Below are the code and all the weights of a small trained network. Each question names an input and a class and asks about switching units off, where a switched-off unit gives its printed mean instead of its output.

import numpy as np


def w(rows, s, z=0):
    codes = np.array(rows[::2]) - 128.0
    scale = np.full(codes.shape[1], s)
    scale[-1] = z or s
    return codes * scale


def f(y):
    return np.maximum(y, 0)


def log_softmax(a):
    a = a - a.max(-1, keepdims=True)
    return a - np.log(np.exp(a).sum(-1, keepdims=True))


def net(x, mask):
    res = np.array(x, float).reshape(1, 8) / 4 @ E
    y = f(res @ A[0][:, :-1].T + A[0][:, -1])
    res = res + np.where(mask, y, B[0][:, -1]) @ B[0][:, :-1]
    return log_softmax(res[-1] @ U[:, :-1].T + U[:, -1])


A, B = {}, {}
E = w([
[147,150,127,228,58,215,215,52,99],'x0',
[125,130,131,131,129,127,129,129,125],'x1',
[79,25,188,104,14,159,116,171,175],'x2',
[43,151,136,36,195,243,166,65,203],'x3',
[195,56,239,127,177,138,71,32,95],'x4',
[129,126,125,128,130,127,129,129,130],'x5',
[105,145,150,141,129,120,121,127,123],'x6',
[86,49,145,173,180,25,255,110,171],'x7',
],0.0057)
A[0] = w([
[95,184,49,135,97,139,141,210,170,23],'neuron 1',
[178,61,203,134,164,156,75,59,92,82],'neuron 2',
[207,100,147,227,74,55,70,192,47,50],'neuron 3',
[150,194,122,96,66,186,34,136,100,37],'neuron 4',
[134,146,117,237,31,219,223,45,110,210],'neuron 5',
[60,189,41,117,44,128,160,200,170,26],'neuron 6',
[163,62,196,115,150,139,87,36,100,95],'neuron 7',
[115,95,109,48,187,62,65,158,164,110],'neuron 8',
[164,93,228,106,163,147,92,47,116,81],'neuron 9',
[63,140,134,75,176,203,159,87,174,55],'neuron 10',
[143,130,140,211,30,196,227,50,117,169],'neuron 11',
[73,202,57,135,69,141,190,204,152,72],'neuron 12',
[179,69,212,139,151,131,72,53,92,41],'neuron 13',
[187,101,130,216,66,28,111,158,64,60],'neuron 14',
[157,177,102,161,220,102,181,123,98,146],'neuron 15',
[71,146,144,58,173,206,140,74,188,87],'neuron 16',
[150,179,80,157,244,77,148,103,83,70],'neuron 17',
[71,55,176,98,74,132,91,168,182,76],'neuron 18',
[164,208,110,133,203,91,130,92,95,34],'neuron 19',
[159,139,112,189,74,212,193,87,96,215],'neuron 20',
[175,212,103,87,101,241,3,147,70,188],'neuron 21',
[155,203,103,144,212,99,139,103,91,30],'neuron 22',
[78,144,166,70,174,205,158,78,196,43],'neuron 23',
[188,223,78,133,218,129,104,105,85,94],'neuron 24',
[98,70,181,131,43,163,129,151,178,65],'neuron 25',
[174,199,83,138,204,95,127,89,71,24],'neuron 26',
[66,140,136,79,169,207,145,70,199,53],'neuron 27',
[112,106,139,36,176,78,60,193,167,107],'neuron 28',
[186,71,233,118,168,155,84,44,101,99],'neuron 29',
[130,63,174,140,28,109,118,178,122,88],'neuron 30',
[90,56,139,183,180,45,254,103,173,169],'neuron 31',
[74,54,166,105,63,148,119,158,159,51],'neuron 32',
[105,59,176,123,37,139,112,164,161,24],'neuron 33',
[67,128,137,97,179,189,153,83,204,95],'neuron 34',
[83,42,140,159,205,25,237,112,174,135],'neuron 35',
[130,75,172,99,53,135,117,140,177,1],'neuron 36',
[106,107,119,54,175,45,74,216,180,92],'neuron 37',
],0.0051,0.00076)
B[0] = w([
[51,59,57,141,158,108,165,128,69,186],'neuron 1',
[54,72,60,144,166,111,165,133,77,203],'neuron 2',
[176,146,86,218,128,61,83,156,195,224],'neuron 3',
[90,67,124,104,52,151,86,71,147,195],'neuron 4',
[175,231,183,48,178,90,97,111,48,241],'neuron 5',
[54,82,50,136,181,111,177,144,76,205],'neuron 6',
[69,80,79,132,166,99,174,127,86,201],'neuron 7',
[157,195,186,67,160,117,108,125,79,211],'neuron 8',
[80,81,42,127,180,98,166,150,80,201],'neuron 9',
[188,142,94,206,140,68,84,141,185,201],'neuron 10',
[159,211,188,51,187,98,98,132,66,227],'neuron 11',
[57,93,49,129,180,96,170,135,62,203],'neuron 12',
[88,81,50,146,166,119,171,139,78,202],'neuron 13',
[204,151,91,199,125,59,79,146,196,215],'neuron 14',
[117,104,164,109,105,198,155,151,163,186],'neuron 15',
[183,161,93,206,125,62,79,146,194,209],'neuron 16',
[132,95,189,133,108,206,178,167,181,193],'neuron 17',
[162,123,171,117,144,178,192,175,146,198],'neuron 18',
[143,101,177,139,123,208,186,183,170,177],'neuron 19',
[141,200,178,64,152,92,100,111,67,205],'neuron 20',
[71,58,128,101,7,146,67,37,157,232],'neuron 21',
[141,101,163,133,119,214,175,178,165,177],'neuron 22',
[196,161,80,204,126,67,98,151,183,206],'neuron 23',
[121,81,194,129,110,216,187,161,190,191],'neuron 24',
[148,129,179,126,165,204,193,201,159,189],'neuron 25',
[137,83,189,149,132,215,189,180,192,180],'neuron 26',
[210,147,89,205,116,57,98,148,182,205],'neuron 27',
[162,211,181,70,166,114,111,116,64,216],'neuron 28',
[47,73,48,127,167,96,173,145,71,215],'neuron 29',
[154,123,172,153,146,171,159,182,195,195],'neuron 30',
[71,90,148,68,14,140,49,29,141,251],'neuron 31',
[158,118,183,125,151,186,180,187,161,189],'neuron 32',
[140,117,181,158,153,202,193,176,169,190],'neuron 33',
[201,158,97,209,110,64,66,151,187,203],'neuron 34',
[81,77,157,85,3,152,53,3,139,255],'neuron 35',
[131,108,164,146,143,187,185,165,161,176],'neuron 36',
[152,200,171,57,167,106,97,105,63,220],'neuron 37',
],0.0052,0.006)
U = w([
[216,149,89,231,130,56,83,149,190,73],'0',
[145,108,197,130,143,239,210,178,174,44],'1',
[39,91,30,129,185,101,179,134,54,140],'2',
[82,98,144,80,4,146,60,39,141,254],'3',
[177,213,193,41,190,98,103,120,50,121],'4',
],0.011,0.00065)

Each question gives the input, the list of numbers given to net, and the class t.
The units are the neurons (one row each of A and B). Each row of codes is followed by its name. A weight is (code - 128) times the scale printed after its matrix; where a second scale follows, it is the last column's (A, B and U).
mask holds one flag per neuron, in row order. A switched-off neuron (its flag False) gives its mean, the last column of its row in B, instead of its output. The means were averaged over made-up inputs and are rounded, as every weight is.
A unit's drop is (log p(t) with every unit on - log p(t) with that unit switched off) / (log p(t) with every unit on - log p(t) with every unit switched off).
The circuit of an input: a set's keep is (log p(t) with only the set's units on - log p(t) with every unit switched off) / (log p(t) with every unit on - log p(t) with every unit switched off). Starting from the 12 units with the biggest drops (on a tie, the unit counted first), units are removed one at a time, each time the one whose removal leaves the highest keep (on an exact tie, the one counted first), for as long as the keep stays at least 0.8.
circuit, biggest first: the units of the circuit, biggest drop first
unit that matters most: the unit with the biggest drop
top k neurons: the k neurons with the biggest drops, biggest first
drop of u: that unit's drop, to one decimal
input [8,3,1,7,7,-3,7,-7], class 4: circuit, biggest first -> neuron 5
input [-7,-7,-5,-2,-3,4,-7,8], class 3: circuit, biggest first -> neuron 35; neuron 31
input [8,6,2,6,7,-1,0,8], class 3: top 2 neurons -> neuron 31; neuron 35
input [-4,4,7,5,8,3,5,-1], class 2: circuit, biggest first -> neuron 29; neuron 9
input [-8,-4,6,1,-7,5,2,3], class 4: top 2 neurons -> neuron 37; neuron 28
input [5,0,-8,-6,-5,1,-3,-7], class 1: top 2 neurons -> neuron 24; neuron 26
input [-4,4,-3,5,3,3,-5,-6], class 3: top 2 neurons -> neuron 21; neuron 4
input [8,-6,7,-6,1,6,1,5], class 4: circuit, biggest first -> neuron 5; neuron 11
input [-4,-4,-4,7,-7,-2,6,-5], class 0: circuit, biggest first -> neuron 16; neuron 27
input [8,8,-2,-2,8,3,-8,-5], class 2: top 3 neurons -> neuron 29; neuron 2; neuron 13
input [4,3,6,4,1,5,-1,-6], class 1: top 3 neurons -> neuron 35; neuron 31; neuron 25
input [-8,-2,-3,-8,6,-5,-7,-6], class 0: top 4 neurons -> neuron 3; neuron 14; neuron 5; neuron 11
input [-1,-3,-7,-7,-8,-6,-7,0], class 2: top 2 neurons -> neuron 12; neuron 1
input [-4,7,6,3,-4,1,1,7], class 3: circuit, biggest first -> neuron 35
input [2,-3,-7,2,8,-8,-2,8], class 2: top 3 neurons -> neuron 29; neuron 9; neuron 2
input [-7,3,1,1,-6,0,-4,4], class 4: top 2 neurons -> neuron 37; neuron 28
input [-6,-7,-4,-7,-8,8,2,-6], class 2: top 2 neurons -> neuron 1; neuron 6
input [-5,-5,5,0,0,1,-6,1], class 1: top 2 neurons -> neuron 5; neuron 11
input [-3,6,-3,7,6,6,3,-5], class 0: drop of neuron 27 -> 0.1
input [6,5,4,-2,-3,-7,3,8], class 3: unit that matters most -> neuron 31
input [8,-6,-8,1,-8,6,4,-2], class 1: drop of neuron 22 -> 0.3
input [0,2,-1,6,-3,-5,-6,-4], class 0: drop of neuron 37 -> 0.0
